Below is a small trained network, with its code and all its weights. Each question gives an input and a target symbol and asks what happens when units are switched off, that is, made to give their printed mean instead of their output.

import numpy as np


def w(rows, s, z=0):
    codes = np.array(rows[::2]) - 128.0
    scale = np.full(codes.shape[1], s)
    scale[-1] = z or s
    return codes * scale


def softmax(a):
    e = np.exp(a - a.max(-1, keepdims=True))
    return e / e.sum(-1, keepdims=True)


def log_softmax(a):
    a = a - a.max(-1, keepdims=True)
    return a - np.log(np.exp(a).sum(-1, keepdims=True))


def net(x, mask):
    ids = ['αδζηθλξπφψ'.index(c) for c in x.split()]
    T = len(ids)
    res = E[ids] + P[:T]
    u = 0
    for l in range(2):
        r = res
        for j in range(3):
            rows = slice(4 * j, 4 * j + 4)
            q, k, v = (r @ M[l][rows].T for M in (Q, K, V))
            z = softmax(np.where(np.tri(T) > 0, q @ k.T / 4**0.5, -1e9)) @ v
            o = O[l][rows]
            res = res + np.where(mask[u + j], z, o[:, -1]) @ o[:, :-1]
        u += 3
    return log_softmax(res[-1] @ U[:, :-1].T + U[:, -1])


Q, K, V, O = {}, {}, {}, {}
E = w([
[163,120,163],'α',
[167,102,100],'δ',
[118,144,88],'ζ',
[172,129,114],'η',
[160,148,134],'θ',
[59,249,172],'λ',
[84,221,177],'ξ',
[196,132,109],'π',
[151,150,80],'φ',
[172,111,78],'ψ',
],0.014)
P = w([
[95,94,1],'0',
[96,98,225],'1',
[233,165,88],'2',
[36,43,156],'3',
[61,122,149],'4',
[230,190,81],'5',
[56,8,42],'6',
[67,123,111],'7',
[181,240,100],'8',
[28,40,140],'9',
[65,121,123],'10',
[140,241,163],'11',
],0.0087)
Q[0] = w([
[170,85,7],'0.h0',
[120,41,106],'0.h0',
[67,85,132],'0.h0',
[107,102,177],'0.h0',
[20,151,145],'0.h1',
[214,47,192],'0.h1',
[182,160,102],'0.h1',
[170,182,126],'0.h1',
[159,136,160],'0.h2',
[75,120,31],'0.h2',
[156,105,30],'0.h2',
[128,4,201],'0.h2',
],0.011)
K[0] = w([
[83,50,106],'0.h0',
[178,12,2],'0.h0',
[54,32,45],'0.h0',
[143,154,186],'0.h0',
[184,109,151],'0.h1',
[139,168,183],'0.h1',
[210,161,175],'0.h1',
[105,65,156],'0.h1',
[79,170,102],'0.h2',
[25,178,134],'0.h2',
[175,102,118],'0.h2',
[172,171,183],'0.h2',
],0.008)
V[0] = w([
[84,92,60],'0.h0',
[233,136,148],'0.h0',
[172,75,13],'0.h0',
[156,183,107],'0.h0',
[75,80,162],'0.h1',
[93,98,145],'0.h1',
[115,113,45],'0.h1',
[172,41,85],'0.h1',
[62,74,125],'0.h2',
[98,35,6],'0.h2',
[156,154,41],'0.h2',
[60,135,93],'0.h2',
],0.012)
O[0] = w([
[104,193,148,106],'0.h0',
[122,104,81,49],'0.h0',
[95,132,172,4],'0.h0',
[102,113,56,230],'0.h0',
[157,76,176,44],'0.h1',
[134,96,194,81],'0.h1',
[149,144,163,213],'0.h1',
[171,79,145,98],'0.h1',
[165,19,207,103],'0.h2',
[125,112,114,178],'0.h2',
[119,188,124,241],'0.h2',
[156,148,254,206],'0.h2',
],0.0095,0.003)
Q[1] = w([
[140,68,95],'1.h0',
[2,107,19],'1.h0',
[155,109,69],'1.h0',
[82,51,128],'1.h0',
[51,114,106],'1.h1',
[153,115,83],'1.h1',
[52,89,131],'1.h1',
[62,125,42],'1.h1',
[45,171,208],'1.h2',
[215,52,180],'1.h2',
[173,167,67],'1.h2',
[150,187,121],'1.h2',
],0.011)
K[1] = w([
[138,139,180],'1.h0',
[125,69,136],'1.h0',
[96,167,75],'1.h0',
[46,84,85],'1.h0',
[122,180,182],'1.h1',
[109,84,130],'1.h1',
[113,200,92],'1.h1',
[138,172,105],'1.h1',
[133,102,153],'1.h2',
[94,133,82],'1.h2',
[188,38,57],'1.h2',
[249,122,75],'1.h2',
],0.015)
V[1] = w([
[109,19,212],'1.h0',
[98,147,235],'1.h0',
[20,50,74],'1.h0',
[183,234,179],'1.h0',
[11,187,184],'1.h1',
[109,130,199],'1.h1',
[193,139,1],'1.h1',
[178,99,114],'1.h1',
[56,171,95],'1.h2',
[181,110,108],'1.h2',
[224,89,93],'1.h2',
[233,129,134],'1.h2',
],0.0083)
O[1] = w([
[142,206,93,2],'1.h0',
[150,140,121,116],'1.h0',
[177,118,116,70],'1.h0',
[167,195,72,213],'1.h0',
[116,68,161,187],'1.h1',
[2,168,68,122],'1.h1',
[200,117,122,148],'1.h1',
[154,166,113,98],'1.h1',
[132,61,173,172],'1.h2',
[55,179,172,129],'1.h2',
[138,149,110,123],'1.h2',
[58,183,126,143],'1.h2',
],0.0083,0.0093)
U = w([
[160,175,44,254],'α',
[188,254,176,215],'δ',
[78,155,114,135],'ζ',
[197,154,182,154],'η',
[202,110,190,120],'θ',
[48,51,142,9],'λ',
[103,72,131,25],'ξ',
[237,83,180,71],'π',
[134,107,143,109],'φ',
[160,167,196,64],'ψ',
],0.0095,0.004)

Each question gives the input, a string of symbols that net reads in full, and the target symbol t.
The units are the heads (4 rows each of Q, K, V and O). Each row of codes is followed by its name. A weight is (code - 128) times the scale printed after its matrix; where a second scale follows, it is the last column's (O and U).
mask holds one flag per head, layer by layer. A switched-off head (its flag False) gives its mean, the last column of its rows in O, instead of its output. The means were averaged over made-up inputs and are rounded, as every weight is.
A unit's drop is (log p(t) with every unit on - log p(t) with that unit switched off) / (log p(t) with every unit on - log p(t) with every unit switched off).
The circuit of an input: a set's keep is (log p(t) with only the set's units on - log p(t) with every unit switched off) / (log p(t) with every unit on - log p(t) with every unit switched off). Starting from all 6 units, units are removed one at a time, each time the one whose removal leaves the highest keep (on an exact tie, the one counted first), for as long as the keep stays at least 0.8.
circuit, biggest first: the units of the circuit, biggest drop first
heads that matter: for each layer, one digit per head in row order, 1 if its drop is at least 0.15 and else 0, layers parted by /
drop of u: that unit's drop, to one decimal
input ψ η λ ξ η θ, target α: circuit, biggest first	(0.h0, 0.h2)
input λ π ζ π ζ π π λ π α, target λ: heads that matter	111 / 010
input λ θ α π, target λ: circuit, biggest first	(0.h1, 0.h2, 1.h1, 0.h0)
input λ φ δ α π π δ, target λ: circuit, biggest first	(1.h1, 0.h2, 0.h0, 0.h1)
input φ λ α, target α: circuit, biggest first	(0.h0, 0.h2)
input λ ψ π, target α: heads that matter	001 / 000
input δ φ ξ, target α: circuit, biggest first	(0.h0)
input π η φ λ φ φ δ, target π: circuit, biggest first	(1.h1, 0.h2)
input λ λ η θ, target λ: circuit, biggest first	(1.h1, 0.h1)
input λ η α λ, target λ: heads that matter	011 / 010
input λ α π θ, target λ: circuit, biggest first	(1.h1, 0.h1, 0.h0, 0.h2)
input π η π α, target π: circuit, biggest first	(1.h1, 0.h2, 1.h0)
input λ φ ξ λ, target λ: circuit, biggest first	(1.h1, 0.h1, 0.h2)
input λ φ ψ π η ξ φ, target λ: circuit, biggest first	(1.h1, 0.h0, 0.h1, 0.h2)
input λ λ η, target α: circuit, biggest first	(0.h0, 0.h2)
input ψ π η, target α: circuit, biggest first	(0.h2)
input λ θ π π, target λ: drop of 1.h0	0.1
input ξ φ λ π η α, target α: drop of 0.h2	0.3
input π λ π φ, target π: drop of 1.h2	0.1
